Below are the code and all the weights of a small trained network. Each question names an input and a target symbol and asks about switching units off, where a switched-off unit gives its printed mean instead of its output.

import numpy as np


def w(rows, s, z=0):
    codes = np.array(rows[::2]) - 128.0
    scale = np.full(codes.shape[1], s)
    scale[-1] = z or s
    return codes * scale


def f(y):
    return y / 2 * (1 + np.tanh(0.7978845608 * (y + 0.044715 * y**3)))


def softmax(a):
    e = np.exp(a - a.max(-1, keepdims=True))
    return e / e.sum(-1, keepdims=True)


def log_softmax(a):
    a = a - a.max(-1, keepdims=True)
    return a - np.log(np.exp(a).sum(-1, keepdims=True))


def net(x, mask):
    ids = ['αβδεηλμξπφω'.index(c) for c in x.split()]
    T = len(ids)
    res = E[ids] + P[:T]
    r = res
    for j in range(3):
        rows = slice(2 * j, 2 * j + 2)
        q, k, v = (r @ M[0][rows].T for M in (Q, K, V))
        z = softmax(np.where(np.tri(T) > 0, q @ k.T / 2**0.5, -1e9)) @ v
        o = O[0][rows]
        res = res + np.where(mask[j], z, o[:, -1]) @ o[:, :-1]
    y = f(res @ A[0][:, :-1].T + A[0][:, -1])
    res = res + np.where(mask[3:11], y, B[0][:, -1]) @ B[0][:, :-1]
    return log_softmax(res[-1] @ U[:, :-1].T + U[:, -1])


Q, K, V, O, A, B = {}, {}, {}, {}, {}, {}
E = w([
[169,171,86],'α',
[133,101,110],'β',
[216,145,155],'δ',
[176,156,117],'ε',
[114,163,186],'η',
[157,179,112],'λ',
[68,191,157],'μ',
[4,186,119],'ξ',
[127,110,207],'π',
[184,108,152],'φ',
[103,149,91],'ω',
],0.029)
P = w([
[141,4,153],'0',
[161,45,176],'1',
[155,78,199],'2',
[143,81,218],'3',
[159,102,226],'4',
[191,118,225],'5',
],0.0034)
Q[0] = w([
[174,117,164],'h0',
[213,254,75],'h0',
[138,98,127],'h1',
[103,89,130],'h1',
[94,41,119],'h2',
[143,134,32],'h2',
],0.013)
K[0] = w([
[71,129,148],'h0',
[249,168,79],'h0',
[109,97,113],'h1',
[191,69,163],'h1',
[223,60,1],'h2',
[112,81,63],'h2',
],0.0096)
V[0] = w([
[2,68,160],'h0',
[199,171,105],'h0',
[54,242,157],'h1',
[201,162,136],'h1',
[122,213,65],'h2',
[123,141,188],'h2',
],0.0082)
O[0] = w([
[199,148,147,1],'h0',
[151,92,185,201],'h0',
[105,121,136,168],'h1',
[213,178,105,192],'h1',
[41,3,91,102],'h2',
[141,159,157,212],'h2',
],0.008,0.004)
A[0] = w([
[107,137,155,175],'n0',
[162,170,142,75],'n1',
[184,77,91,254],'n2',
[109,183,60,155],'n3',
[47,123,111,181],'n4',
[148,78,124,211],'n5',
[130,189,152,155],'n6',
[149,148,4,83],'n7',
],0.019,0.0031)
B[0] = w([
[120,102,31,181],'n0',
[144,116,219,228],'n1',
[59,232,47,225],'n2',
[226,39,153,185],'n3',
[175,103,98,222],'n4',
[201,148,36,168],'n5',
[62,53,109,253],'n6',
[2,64,169,194],'n7',
],0.0067,0.0083)
U = w([
[176,36,184,45],'α',
[93,190,94,225],'β',
[150,95,135,209],'δ',
[124,105,127,148],'ε',
[51,162,186,107],'η',
[113,109,136,19],'λ',
[38,114,116,73],'μ',
[155,90,145,235],'ξ',
[140,82,137,2],'π',
[198,128,124,207],'φ',
[157,4,120,127],'ω',
],0.014,0.0043)

Each question gives the input, a string of symbols that net reads in full, and the target symbol t.
The units are the heads (2 rows each of Q, K, V and O) and the neurons (one row each of A and B). Each row of codes is followed by its name. A weight is (code - 128) times the scale printed after its matrix; where a second scale follows, it is the last column's (O, A, B and U).
mask holds one flag per unit, heads first, then neurons. A switched-off unit (its flag False) gives its mean, the last column of its rows in O or B, instead of its output. The means were averaged over made-up inputs and are rounded, as every weight is.
A unit's drop is (log p(t) with every unit on - log p(t) with that unit switched off) / (log p(t) with every unit on - log p(t) with every unit switched off).
The circuit of an input: a set's keep is (log p(t) with only the set's units on - log p(t) with every unit switched off) / (log p(t) with every unit on - log p(t) with every unit switched off). Starting from all 11 units, units are removed one at a time, each time the one whose removal leaves the highest keep (on an exact tie, the one counted first), for as long as the keep stays at least 0.8.
circuit, biggest first: the units of the circuit, biggest drop first
k most important neurons: the k neurons with the biggest drops, biggest first
heads that matter: for each layer, one digit per head in row order, 1 if its drop is at least 0.15 and else 0, layers parted by /
drop when u is switched off: that unit's drop, to one decimal
input ξ μ φ, target φ: circuit, biggest first	(h0)
input ξ η π φ δ ω, target ω: circuit, biggest first	(n2, n3)
input δ α α ε, target β: 2 most important neurons	(n2, n3)
input ξ ε ω λ λ, target ω: circuit, biggest first	(h2, n2)
input η π λ, target α: circuit, biggest first	(n2, h2, n1, n3)
input η μ ξ ω φ α, target ω: heads that matter	111
input ε δ η η ξ ε, target ω: circuit, biggest first	(h1, h2)
input φ α ξ α, target ω: 2 most important neurons	(n4, n2)
input α α α ξ, target ω: 2 most important neurons	(n3, n4)
input λ δ α, target μ: drop when n7 is switched off	0.7
input ξ λ ε, target ω: drop when n3 is switched off	-0.1
input η ξ δ, target ω: drop when n5 is switched off	0.1
